Read these off the grid that follows. Indices start at 1.
1) Find the entry at row 1, column 3.
2) Find the bottom entry of the column that holds the largest entry.
3) Find the entry at row 2, column 3.
4) Find the bottom entry of the column that holds the smallest entry.
5) Find the top-left entry.
6) Find the entry in row 1 and column 2.
7) Find the top-right entry.
8) Find the entry in the bottom-right corner.
[[150, 151, 127, 107, 151, 115, 113, 136],
 [128, 139, 129, 135, 113, 125, 127, 129],
 [140, 138, 126, 114, 147, 123, 118, 133],
 [126, 141, 116, 130, 133, 135, 114, 135],
 [139, 130, 122, 116, 130, 142, 130, 114],
 [108, 142, 121, 152, 104, 132, 115, 147],
 [130, 136, 136, 126, 129, 113, 123, 142],
 [134, 140, 125, 118, 146, 123, 113, 140],
 [124, 123, 127, 127, 129, 133, 128, 128],
 [114, 148, 110, 148, 109, 143, 114, 136],
 [134, 146, 128, 128, 124, 119, 121, 133],
 [115, 122, 119, 131, 124, 146, 123, 130]]
1) 127
2) 131
3) 129
4) 124
5) 150
6) 151
7) 136
8) 130

m =
[[117 140 137 136 122 128]
 [133 108 125 145 144 140]
 [118 147 141 126 116 128]
 [118 153 121 146 115 107]
 [114 145 130 142 117 119]
 [118 135 134 138 125 128]]
Counting starts at 1.
Find the entry in row 3 and column 3.
A: 141
The maximum: 153
Find the entry at row 3, column 1.
A: 118
The minimum: 107
Find the entry at row 2, column 1.
A: 133
Find the entry directly below the largest entry.
A: 145
Find the entry in the bottom-right corner.
A: 128
The entry in the top-left corner is 117
The entry just left of 142 is 130
Find the entry just left of 136.
A: 137
Find the entry directly above 138.
A: 142
Find the entry at row 2, column 2.
A: 108
Find the entry directly above 115.
A: 116
Find the entry at row 1, column 2.
A: 140

[[112 133 124 130 137 112 124 139 146 119 120 149]
 [130 119 142 141 121 138 113 123 128 140 116 124]
 [119 118 127 141 145 117 120 147 132 117 124 140]
 [138 135 118 121 118 139 133 116 120 137 133 116]
 [142 144 112 114 113 137 134 122 120 131 143 117]
 [124 114 139 142 129 139 122 119 120 137 115 123]
 [127 109 141 154 136 130 107 141 126 134 114 133]
 [124 109 128 135 136 140 131 113 109 138 126 113]]
The entry in the bottom-right corner -> 113
The largest entry in the first row is 149
The entry directly below the smallest entry is 131
Give the top entry of the column that holds the smallest entry.
124
Give the smallest entry.
107
The first entry, reading row by row -> 112
Give the 2nd entry, reading row by row.
133
The entry just left of the smallest entry -> 130
Give the fifth-last entry, reading row by row.
113
The largest entry in the first column -> 142
The last entry in the row that holds the largest entry: 133
The entry in the bottom-left corner -> 124
The 4th entry, reading row by row -> 130
Give the entry just right of the largest entry.
136
Give the first entry of the smallest entry's row.
127
The third largest entry: 147
The 4th-last entry, reading row by row is 109
Give the second-last entry, reading row by row.
126
Give the entry directly below 145.
118
Give the third entry from the end, reading row by row.
138
The largest entry -> 154
The entry just right of 144: 112
Give the 2nd entry on the diagonal from the top-right corner.
116

Read these off the array that follows. Indices start at 1.
1) Find the top entry of the column that holds the smallest entry.
2) Find the entry in row 2 and column 3.
3) Find the entry directly above the smallest entry.
4) Find the entry just right of 141.
5) Find the entry in row 1 and column 1.
6) Find the minimum.
7) Find the maximum.
137  122  116  129  113  140
145  120  139  122  120  135
123  141  122  144  133  122
118  136  116  121  138  119
109  115  137  119  138  106
124  135  116  114  112  138
119  119  138  144  127  136
151  117  119  133  145  123
142  131  140  132  139  121
1) 140
2) 139
3) 119
4) 122
5) 137
6) 106
7) 151

[[128 120 125 120 139 133 117 115 135 133]
 [115 131 145 148 119 110 153 120 111 137]
 [113 134 138 141 131 121 128 116 125 129]
 [129 143 136 113 132 115 119 143 143 110]
 [118 129 135 133 140 124 123 114 132 128]
 [131 140 125 108 137 120 100 142 146 111]
 [124 125 130 131 138 122 132 117 124 139]
 [134 112 117 126 138 146 114 114 129 144]
 [119 124 132 127 140 135 119 111 133 134]
 [114 132 136 131 139 127 121 115 136 126]
 [147 117 117 110 142 121 129 124 136 133]
 [121 133 141 141 128 108 147 121 120 133]
 [112 140 144 131 134 117 128 120 133 119]
 [157 111 107 104 134 120 131 137 129 139]]
The largest entry in the first column: 157
Find the fourth entry, reading row by row.
120
Find the entry just right of the largest entry.
111
Find the entry in the top-left corner.
128
Find the entry just right of the smallest entry.
142
Find the entry in the top-right corner.
133
The entry directly above the largest entry -> 112
The fifth entry in reading order -> 139
The entry directly below the smallest entry: 132
Find the second-last entry, reading row by row.
129
The top entry of the column that holds the smallest entry -> 117
The first entry in the row that holds the smallest entry: 131
The fourth-last entry, reading row by row -> 131
The last entry in the row that holds the largest entry: 139
Find the entry just right of 148.
119
Find the 3rd largest entry.
148
Find the smallest entry in the first row.
115
Find the second entry on the main diagonal.
131
Find the smallest entry in the last row.
104
Find the fifth entry from the end, reading row by row.
120
The minimum is 100
The smallest entry in the last column: 110

Questions about the table below. Indices start at 1.
1) Report the entry just left of the smallest entry.
2) Report the entry at row 1, column 1.
3) Report the entry in the top-right corner.
4) Report the entry directly above 150.
5) Report the entry directly below the largest entry.
6) Report the entry just left of the largest entry.
7) Report the entry at row 2, column 1.
8) Report the entry directly below 103.
[[117 107 143 142 134 117]
 [133 128 126 135 123 131]
 [132 151 127 119 139 142]
 [128 153 128 113 145 146]
 [138 125 134 151 121 107]
 [140 122 128 145 115 108]
 [116 125 136 126 141 143]
 [135 123 135 150 123 107]
 [148 132 124 148 112 119]
 [147 132 123 146 113 121]
 [145 129 131 153 117 103]
 [130 140 128 125 134 138]
 [127 155 127 109 146 147]
 [152 144 114 132 111 122]
 [114 121 138 126 143 145]
 [131 138 129 131 132 135]]
1) 117
2) 117
3) 117
4) 126
5) 144
6) 127
7) 133
8) 138

[[128 127 127 124 126 133 108 136]
 [126 126 125 123 124 131 133 138]
 [128 126 127 124 125 133 144 136]
 [127 129 127 124 125 133 124 136]
 [129 129 129 124 124 133 134 136]
 [125 125 124 123 124 130 107 139]
 [123 126 123 123 126 130 124 138]
 [129 129 129 124 124 133 128 136]
 [127 129 127 124 125 133 125 136]
 [126 126 125 123 124 131 145 138]
 [125 125 124 123 124 130 147 139]
 [126 126 125 123 125 132 141 138]
 [123 126 122 123 126 130 118 138]
 [123 126 123 123 126 130 118 138]
 [128 127 127 124 126 133 130 136]]
Indices start at 1.
Report the entry in row 1 and column 1.
Answer: 128
Report the entry at row 1, column 2.
Answer: 127
The minimum -> 107
The entry in the top-right corner is 136
Report the entry directly above the largest entry.
Answer: 145
The entry just left of the largest entry: 130
The entry at row 2, column 3 is 125
The entry in row 3 and column 2 -> 126
The entry just right of the smallest entry is 139
Report the bottom entry of the column that holds the smallest entry.
Answer: 130
Report the entry in row 1 and column 3.
Answer: 127
The entry in the bottom-right corner is 136
Report the entry directly above the smallest entry.
Answer: 134
Report the entry at row 2, column 1.
Answer: 126
The entry in row 3 and column 1 is 128
Report the entry just right of the largest entry.
Answer: 139
The entry in row 2 and column 2: 126
Report the entry directly below the largest entry.
Answer: 141

X =
[[124 108 132 117 141 158 129 156 132 130 112]
 [128 131 147 141 115 144 122 137 151 113 120]]
Rows and columns are numbered from 1.
Report the entry directly below 158.
144
The entry in the bottom-left corner -> 128
The entry at row 1, column 1 is 124
The entry in row 2 and column 2 -> 131
Report the smallest entry.
108
Report the entry just right of 129.
156
The entry at row 1, column 3 -> 132
Report the entry just left of 112.
130

[[142 144 132 129 130 143 124 115 131]
 [144 115 119 152 126 130 123 140 123]
 [142 135 131 131 123 136 133 108 134]
 [115 136 136 106 109 113 135 131 140]
 [102 130 135  99 130 111 137 128 126]
 [138 129 132 135 126 132 133 110 138]
 [138 119 116 144 151 139 119 128 117]
 [131 147 126 130 117 134 112 138 121]
 [131 125 119 141 124 127 117 151 123]
 [137 125 136 127 129 130 136 112 138]
 [144 123 124 144 148 142 122 126 117]]
Rows and columns are numbered from 1.
Which number is the entry just left of the smallest entry?
Answer: 135
The bottom-left entry is 144
Which number is the entry in the top-left corner?
Answer: 142
The top-right entry is 131
The entry just left of 148 -> 144
The entry at row 3, column 1 -> 142
Which number is the entry at row 2, column 3?
Answer: 119
Which number is the entry at row 1, column 2?
Answer: 144
Which number is the entry directly above the centre entry?
Answer: 130
Which number is the centre entry?
Answer: 126
Which number is the entry directly above 108?
Answer: 140
The bottom-right entry: 117
Which number is the entry in row 2 and column 1?
Answer: 144
The entry directly below the largest entry is 131
Which number is the entry just right of the centre entry?
Answer: 132
The entry just right of 116 -> 144
The entry in row 1 and column 3 is 132
Which number is the entry directly above 109?
Answer: 123
Which number is the entry just right of the largest entry?
Answer: 126
The entry directly below the smallest entry -> 135
Which number is the entry directly above the smallest entry?
Answer: 106
The entry directly below the centre entry -> 151
The maximum: 152
Which number is the entry just left of 141?
Answer: 119

[[127, 135, 127, 148, 147, 130, 135, 120, 138, 133, 139, 113, 134, 111], [149, 108, 152, 121, 120, 155, 115, 123, 127, 107, 115, 121, 120, 127], [130, 128, 122, 133, 134, 123, 123, 114, 130, 131, 123, 113, 122, 109]]
The minimum -> 107
The entry just left of the largest entry is 120
Report the second smallest entry.
A: 108
Report the 2nd entry in reading order.
A: 135
Report the 3rd largest entry.
A: 149
The 2nd largest entry -> 152
Report the entry just right of the smallest entry.
A: 115
Report the entry just left of 114.
A: 123
